Below is a small trained network, with its code and all its weights. Each question gives an input and a target symbol and asks what happens when units are switched off, that is, made to give their printed mean instead of their output.

import numpy as np


def w(rows, s, z=0):
    codes = np.array(rows[::2]) - 128.0
    scale = np.full(codes.shape[1], s)
    scale[-1] = z or s
    return codes * scale


def f(y):
    return y / 2 * (1 + np.tanh(0.7978845608 * (y + 0.044715 * y**3)))


def softmax(a):
    e = np.exp(a - a.max(-1, keepdims=True))
    return e / e.sum(-1, keepdims=True)


def log_softmax(a):
    a = a - a.max(-1, keepdims=True)
    return a - np.log(np.exp(a).sum(-1, keepdims=True))


def net(x, mask):
    ids = ['αβγδζηθλμξπστφψω'.index(c) for c in x.split()]
    T = len(ids)
    res = E[ids] + P[:T]
    u = 0
    for l in range(2):
        r = res
        for j in range(3):
            rows = slice(2 * j, 2 * j + 2)
            q, k, v = (r @ M[l][rows].T for M in (Q, K, V))
            z = softmax(np.where(np.tri(T) > 0, q @ k.T / 2**0.5, -1e9)) @ v
            o = O[l][rows]
            res = res + np.where(mask[u + j], z, o[:, -1]) @ o[:, :-1]
        u += 3
        y = f(res @ A[l][:, :-1].T + A[l][:, -1])
        res = res + np.where(mask[u : u + 12], y, B[l][:, -1]) @ B[l][:, :-1]
        u += 12
    return log_softmax(res[-1] @ U[:, :-1].T + U[:, -1])


Q, K, V, O, A, B = {}, {}, {}, {}, {}, {}
E = w([
[125,128,110,102,173,172,107,109,136,88,122],'α',
[198,121,214,126,138,116,138,198,105,173,83],'β',
[74,118,92,102,80,189,100,113,215,157,92],'γ',
[180,158,137,140,74,115,155,131,124,176,148],'δ',
[32,142,99,165,144,101,103,164,138,138,238],'ζ',
[178,170,106,147,149,163,126,129,113,140,155],'η',
[79,91,107,163,119,163,72,3,118,190,125],'θ',
[98,97,91,118,85,176,98,145,156,108,137],'λ',
[172,207,114,124,175,151,155,108,153,185,122],'μ',
[125,48,189,169,172,118,147,216,170,138,172],'ξ',
[170,114,137,131,83,118,125,125,94,115,153],'π',
[102,59,177,201,155,108,174,126,201,120,204],'σ',
[109,146,176,40,173,24,89,138,107,151,136],'τ',
[94,82,110,131,48,136,116,153,122,169,142],'φ',
[155,126,162,98,81,101,175,91,158,72,95],'ψ',
[73,100,125,94,133,155,125,111,153,113,92],'ω',
],0.021)
P = w([
[102,193,177,153,111,143,125,93,112,100,98],'0',
[159,107,135,95,135,151,204,139,84,117,157],'1',
[105,156,182,48,133,164,7,62,152,114,155],'2',
[129,97,115,237,143,46,80,98,164,73,84],'3',
[117,60,111,118,120,162,136,140,45,124,115],'4',
[86,74,171,69,132,79,129,65,162,179,137],'5',
],0.013)
Q[0] = w([
[75,186,127,202,118,72,84,89,150,95,160],'L0H0',
[106,253,101,115,48,170,91,136,68,78,88],'L0H0',
[129,73,169,195,179,120,123,84,185,142,192],'L0H1',
[149,83,128,205,142,120,134,148,94,136,30],'L0H1',
[108,143,130,155,155,100,184,117,144,128,177],'L0H2',
[103,166,115,121,171,123,94,97,63,104,133],'L0H2',
],0.026)
K[0] = w([
[75,116,97,137,156,155,255,146,68,137,115],'L0H0',
[53,221,224,135,77,209,150,137,73,97,123],'L0H0',
[107,60,74,169,127,65,231,140,111,124,66],'L0H1',
[166,48,145,23,116,178,202,129,146,162,186],'L0H1',
[131,148,138,158,152,116,196,105,147,148,177],'L0H2',
[117,164,111,141,178,149,91,91,72,102,144],'L0H2',
],0.023)
V[0] = w([
[158,147,132,97,138,110,154,103,177,112,106],'L0H0',
[164,103,155,146,96,176,76,147,106,55,133],'L0H0',
[178,221,100,166,141,214,114,159,188,125,136],'L0H1',
[102,125,130,116,38,113,158,154,250,202,127],'L0H1',
[147,112,128,118,120,145,85,147,149,111,114],'L0H2',
[118,113,123,115,71,100,149,160,162,154,121],'L0H2',
],0.014)
O[0] = w([
[92,157,182,194,118,155,181,125,110,228,147,205],'L0H0',
[152,95,60,141,75,99,163,185,254,124,143,228],'L0H0',
[158,42,70,135,199,32,124,86,177,192,169,147],'L0H1',
[199,127,99,143,232,209,21,122,131,105,151,255],'L0H1',
[146,157,156,136,134,98,207,118,129,162,112,169],'L0H2',
[175,182,122,126,217,156,103,101,120,117,138,190],'L0H2',
],0.0064,0.0043)
A[0] = w([
[109,139,138,127,185,65,146,153,137,140,171,131],'L0N0',
[142,47,156,139,86,171,102,136,121,146,106,179],'L0N1',
[133,122,89,136,108,179,113,93,141,137,109,66],'L0N2',
[115,137,207,116,161,104,126,255,147,136,140,3],'L0N3',
[147,170,67,101,113,137,122,109,122,184,63,115],'L0N4',
[127,54,177,122,136,136,120,128,147,114,147,225],'L0N5',
[110,88,141,152,112,164,166,47,146,63,182,141],'L0N6',
[182,108,150,117,104,149,134,79,137,145,62,62],'L0N7',
[111,171,129,86,141,48,93,242,98,156,99,16],'L0N8',
[129,91,88,134,87,125,119,53,98,144,120,44],'L0N9',
[86,126,189,132,168,139,101,157,67,128,123,40],'L0N10',
[153,156,123,85,97,161,144,135,140,122,143,109],'L0N11',
],0.0096,0.003)
B[0] = w([
[92,128,138,133,88,183,99,92,101,75,133,188],'L0N0',
[162,170,140,130,169,133,160,104,133,139,120,207],'L0N1',
[158,131,128,120,165,83,145,119,118,151,104,173],'L0N2',
[147,12,93,127,159,139,69,42,127,127,150,153],'L0N3',
[127,89,153,153,87,128,166,148,81,65,159,141],'L0N4',
[127,185,155,161,109,160,172,148,139,120,120,242],'L0N5',
[122,139,108,155,169,136,138,139,106,203,159,254],'L0N6',
[114,101,81,135,128,167,76,166,106,168,154,188],'L0N7',
[151,105,147,159,223,89,93,125,56,161,136,140],'L0N8',
[100,122,101,125,138,147,115,81,113,84,144,164],'L0N9',
[146,90,69,137,103,121,145,162,197,108,149,159],'L0N10',
[102,149,149,124,111,148,118,136,92,105,116,174],'L0N11',
],0.011,0.006)
Q[1] = w([
[93,188,179,246,141,29,105,150,180,71,86],'L1H0',
[188,43,90,238,194,141,174,111,67,140,75],'L1H0',
[158,7,100,229,125,140,139,172,63,84,29],'L1H1',
[124,127,180,212,121,59,72,111,187,90,86],'L1H1',
[100,164,245,100,124,79,70,99,190,128,144],'L1H2',
[118,194,118,11,131,155,172,122,149,150,244],'L1H2',
],0.02)
K[1] = w([
[156,90,54,127,130,157,229,174,44,112,146],'L1H0',
[132,137,166,4,97,177,140,134,129,153,217],'L1H0',
[154,97,143,9,123,210,165,148,122,179,210],'L1H1',
[142,110,74,133,150,148,223,164,47,102,148],'L1H1',
[118,119,69,226,147,79,162,161,100,81,73],'L1H2',
[119,164,146,220,94,67,38,100,197,104,74],'L1H2',
],0.022)
V[1] = w([
[152,124,174,89,150,163,191,86,147,90,133],'L1H0',
[92,153,120,116,172,121,171,152,112,105,193],'L1H0',
[28,106,91,142,168,137,101,190,141,127,135],'L1H1',
[147,162,156,154,144,105,163,159,124,66,246],'L1H1',
[229,173,75,169,21,76,81,121,39,156,202],'L1H2',
[161,66,227,136,100,122,95,149,148,107,173],'L1H2',
],0.012)
O[1] = w([
[109,155,170,76,98,131,79,99,152,170,132,199],'L1H0',
[137,94,142,70,131,160,162,122,94,129,164,160],'L1H0',
[163,94,151,121,124,131,143,102,84,69,164,72],'L1H1',
[161,115,98,51,143,196,165,136,97,146,193,252],'L1H1',
[89,115,2,114,209,151,222,193,134,162,70,206],'L1H2',
[179,196,110,120,146,116,113,95,124,111,189,124],'L1H2',
],0.0073,0.0037)
A[1] = w([
[226,101,130,102,120,107,141,151,231,75,93,213],'L1N0',
[69,66,90,118,54,22,133,116,143,128,168,1],'L1N1',
[170,152,128,97,81,189,64,216,74,98,13,132],'L1N2',
[78,81,71,105,156,2,121,111,103,88,160,33],'L1N3',
[92,167,122,59,36,85,153,213,117,104,54,73],'L1N4',
[90,81,227,155,152,171,79,163,86,117,173,117],'L1N5',
[237,73,193,101,194,124,110,141,148,170,38,11],'L1N6',
[197,223,101,112,118,82,157,100,174,136,105,38],'L1N7',
[58,215,83,78,89,100,132,191,146,48,185,112],'L1N8',
[135,114,72,174,199,157,107,154,107,183,159,86],'L1N9',
[70,77,143,131,191,66,97,178,105,36,245,81],'L1N10',
[106,175,150,170,132,180,96,145,197,186,167,91],'L1N11',
],0.008,0.0053)
B[1] = w([
[91,44,105,117,117,160,47,154,155,157,132,192],'L1N0',
[155,174,183,100,201,75,182,120,101,27,175,167],'L1N1',
[74,152,151,168,223,131,164,86,205,40,75,190],'L1N2',
[178,189,103,117,80,195,121,108,174,149,116,172],'L1N3',
[194,2,82,159,79,126,129,165,38,177,28,143],'L1N4',
[131,173,30,136,97,108,109,142,151,148,11,229],'L1N5',
[221,196,135,220,110,68,182,103,76,47,207,168],'L1N6',
[40,126,169,85,175,119,78,183,94,116,203,151],'L1N7',
[212,166,80,242,67,108,47,109,63,72,144,158],'L1N8',
[114,157,218,96,71,67,56,84,136,120,106,255],'L1N9',
[42,100,164,114,176,107,175,198,146,183,142,191],'L1N10',
[163,82,140,110,142,110,206,172,55,128,191,252],'L1N11',
],0.0098,0.0087)
U = w([
[112,114,161,93,59,93,142,127,100,78,135,105],'α',
[45,155,85,154,78,103,111,172,99,109,175,94],'β',
[200,120,121,151,128,109,123,110,110,140,135,64],'γ',
[145,163,104,51,128,53,100,163,127,168,82,205],'δ',
[135,86,116,81,138,129,122,128,55,98,136,45],'ζ',
[133,164,38,112,64,97,183,107,172,114,150,148],'η',
[113,98,146,120,98,125,123,141,95,117,90,74],'θ',
[147,69,117,125,54,149,104,145,213,137,166,250],'λ',
[68,112,96,150,97,158,108,28,65,159,148,145],'μ',
[120,139,153,109,70,149,85,140,91,105,158,35],'ξ',
[147,132,55,118,71,112,126,145,100,147,118,89],'π',
[188,160,101,69,76,180,115,118,118,132,110,65],'σ',
[117,148,108,157,60,175,135,119,82,93,140,19],'τ',
[127,161,134,125,137,169,113,146,147,91,116,147],'φ',
[139,180,187,181,84,194,183,182,140,189,146,250],'ψ',
[122,182,153,109,2,142,117,140,167,127,92,134],'ω',
],0.0053,0.0026)

Each question gives the input, a string of symbols that net reads in full, and the target symbol t.
The units are the heads (2 rows each of Q, K, V and O) and the neurons (one row each of A and B). Each row of codes is followed by its name. A weight is (code - 128) times the scale printed after its matrix; where a second scale follows, it is the last column's (O, A, B and U).
mask holds one flag per unit, layer by layer, with each layer's heads first. A switched-off unit (its flag False) gives its mean, the last column of its rows in O or B, instead of its output. The means were averaged over made-up inputs and are rounded, as every weight is.
A unit's drop is (log p(t) with every unit on - log p(t) with that unit switched off) / (log p(t) with every unit on - log p(t) with every unit switched off).
The circuit of an input: a set's keep is (log p(t) with only the set's units on - log p(t) with every unit switched off) / (log p(t) with every unit on - log p(t) with every unit switched off). Starting from the 12 units with the biggest drops (on a tie, the unit counted first), units are removed one at a time, each time the one whose removal leaves the highest keep (on an exact tie, the one counted first), for as long as the keep stays at least 0.8.
units of the circuit, in order: the units of the circuit, biggest drop first
most important unit: the unit with the biggest drop
k most important neurons: the k neurons with the biggest drops, biggest first
top k neurons in layer l: the k neurons of layer l with the biggest drops, biggest first
which heads matter: for each layer, one digit per head in row order, 1 if its drop is at least 0.15 and else 0, layers parted by /
input μ λ γ ω μ, target γ: most important unit : L0H1
input φ π ψ ψ, target π: 2 most important neurons : L1N4; L1N8
input ξ ψ ψ ψ μ ξ, target λ: 2 most important neurons : L0N10; L0N3
input ψ μ π, target ψ: which heads matter : 100 / 000
input φ η μ δ ψ, target μ: 2 most important neurons : L0N9; L0N0
input φ μ α π δ δ, target π: which heads matter : 110 / 001
input μ η φ, target μ: units of the circuit, in order : L0H1; L0H0; L0N9
input ζ π φ, target ζ: which heads matter : 100 / 110
input ψ ζ σ, target ψ: top 2 neurons in layer 0 : L0N5; L0N6
input ψ ψ δ, target ψ: units of the circuit, in order : L0H0; L1N11
input ψ ψ ξ μ, target ψ: units of the circuit, in order : L0H0; L0H1
input φ ω λ α λ ψ, target α: units of the circuit, in order : L0H1; L1N1
input μ φ δ ψ φ γ, target ψ: units of the circuit, in order : L0H0; L0H1; L1N11
input α ψ ψ, target α: units of the circuit, in order : L0H1; L1N1; L1H2
input θ δ τ ω, target δ: units of the circuit, in order : L1H2; L1N9; L1H1
input π η τ δ λ α, target δ: most important unit : L1H2
input μ μ ψ φ, target μ: units of the circuit, in order : L0H0; L0H1; L0N9
input ψ λ ω σ μ, target ω: which heads matter : 000 / 001
input ξ η λ, target ξ: which heads matter : 000 / 001
input δ τ ξ λ ω λ, target λ: which heads matter : 100 / 000
input λ ψ μ ω π, target μ: which heads matter : 110 / 000
input γ ψ σ δ ψ, target σ: top 2 neurons in layer 0 : L0N4; L0N2
input λ λ ψ η, target λ: which heads matter : 100 / 000
input δ ω φ ψ ξ, target λ: 2 most important neurons : L0N3; L0N10
input ζ φ θ η ψ λ, target η: which heads matter : 010 / 000
input λ η φ, target λ: which heads matter : 110 / 000
input ω λ ψ μ η, target ψ: most important unit : L0H0
input π λ η ψ, target λ: most important unit : L0H0
input θ θ δ, target θ: which heads matter : 010 / 001
